Below is a small trained network, with its code and all its weights. Each question gives an input and a class and asks what happens when units are switched off, that is, made to give their printed mean instead of their output.

import numpy as np


def w(rows, s, z=0):
    codes = np.array(rows[::2]) - 128.0
    scale = np.full(codes.shape[1], s)
    scale[-1] = z or s
    return codes * scale


def f(y):
    return y / 2 * (1 + np.tanh(0.7978845608 * (y + 0.044715 * y**3)))


def log_softmax(a):
    a = a - a.max(-1, keepdims=True)
    return a - np.log(np.exp(a).sum(-1, keepdims=True))


def net(x, mask):
    res = np.array(x, float).reshape(1, 4) / 4 @ E
    y = f(res @ A[0][:, :-1].T + A[0][:, -1])
    res = res + np.where(mask, y, B[0][:, -1]) @ B[0][:, :-1]
    return log_softmax(res[-1] @ U[:, :-1].T + U[:, -1])


A, B = {}, {}
E = w([
[7,100,163,153,122,67,185,85],'x0',
[88,205,34,88,145,126,129,58],'x1',
[113,67,99,155,141,162,141,85],'x2',
[136,109,121,194,202,35,92,104],'x3',
],0.015)
A[0] = w([
[161,91,209,133,183,103,40,194,234],'N0',
[175,119,153,154,225,73,2,159,154],'N1',
[209,122,191,141,125,111,129,153,79],'N2',
[134,179,36,84,64,127,157,146,110],'N3',
[72,143,173,76,88,218,223,117,167],'N4',
[216,216,9,23,118,229,44,143,253],'N5',
[63,84,136,143,221,108,53,77,116],'N6',
[135,165,182,110,63,197,160,222,150],'N7',
[193,56,120,189,124,215,88,162,127],'N8',
[94,174,70,192,240,10,125,41,220],'N9',
],0.0091,0.0041)
B[0] = w([
[137,196,135,167,121,158,164,190,191],'N0',
[98,130,133,207,143,82,248,158,187],'N1',
[71,112,96,167,67,177,115,163,163],'N2',
[158,80,188,52,130,167,128,157,172],'N3',
[115,122,144,62,31,131,153,107,191],'N4',
[78,189,104,29,246,147,93,186,254],'N5',
[159,110,115,100,151,58,135,123,169],'N6',
[151,93,154,35,150,166,97,97,190],'N7',
[201,76,130,192,183,170,118,132,182],'N8',
[146,114,193,129,176,90,73,66,213],'N9',
],0.011,0.025)
U = w([
[78,123,189,132,15,93,176,51,185],'0',
[118,232,84,208,114,34,156,164,26],'1',
[193,94,161,226,102,187,145,183,34],'2',
[120,160,125,192,249,2,145,99,190],'3',
[146,131,101,150,128,117,116,155,61],'4',
[198,63,2,153,168,156,94,35,120],'5',
[156,161,165,76,195,163,9,140,106],'6',
[114,197,136,139,149,164,154,243,254],'7',
],0.0096,0.0046)

Each question gives the input, the list of numbers given to net, and the class t.
The units are the neurons (one row each of A and B). Each row of codes is followed by its name. A weight is (code - 128) times the scale printed after its matrix; where a second scale follows, it is the last column's (A, B and U).
mask holds one flag per neuron, in row order. A switched-off neuron (its flag False) gives its mean, the last column of its row in B, instead of its output. The means were averaged over made-up inputs and are rounded, as every weight is.
A unit's drop is (log p(t) with every unit on - log p(t) with that unit switched off) / (log p(t) with every unit on - log p(t) with every unit switched off).
The circuit of an input: a set's keep is (log p(t) with only the set's units on - log p(t) with every unit switched off) / (log p(t) with every unit on - log p(t) with every unit switched off). Starting from all 10 units, units are removed one at a time, each time the one whose removal leaves the highest keep (on an exact tie, the one counted first), for as long as the keep stays at least 0.8.
units of the circuit, in order: the units of the circuit, biggest drop first
most important unit: the unit with the biggest drop
top k neurons: the k neurons with the biggest drops, biggest first
drop when u is switched off: that unit's drop, to one decimal
input [-6,6,-8,6], class 3: top 3 neurons : (N1 N9 N7)
input [5,8,-1,-4], class 0: units of the circuit, in order : (N4)
input [-7,3,-8,6], class 7: units of the circuit, in order : (N1 N5)
input [0,-3,-3,6], class 3: top 2 neurons : (N9 N4)
input [-3,5,-1,4], class 3: top 2 neurons : (N1 N7)
input [-6,-5,-3,8], class 2: top 2 neurons : (N5 N8)
input [-3,-1,-3,6], class 3: top 2 neurons : (N9 N4)
input [-3,2,-7,1], class 7: top 2 neurons : (N9 N1)
input [2,-6,1,-7], class 0: top 2 neurons : (N5 N4)
input [0,-1,3,0], class 5: top 3 neurons : (N5 N1 N0)
input [-2,-4,5,-4], class 2: top 3 neurons : (N5 N9 N8)
input [-4,-4,-3,5], class 2: top 2 neurons : (N5 N8)
input [4,1,-4,-8], class 0: top 2 neurons : (N4 N5)
input [-1,6,-2,4], class 3: most important unit : N7
input [4,-7,4,-1], class 2: drop when N5 is switched off : 1.0
input [3,-3,-2,-3], class 0: drop when N5 is switched off : 0.7
input [7,4,4,-1], class 0: drop when N5 is switched off : 1.0
input [8,-4,-4,-2], class 0: drop when N5 is switched off : 0.2
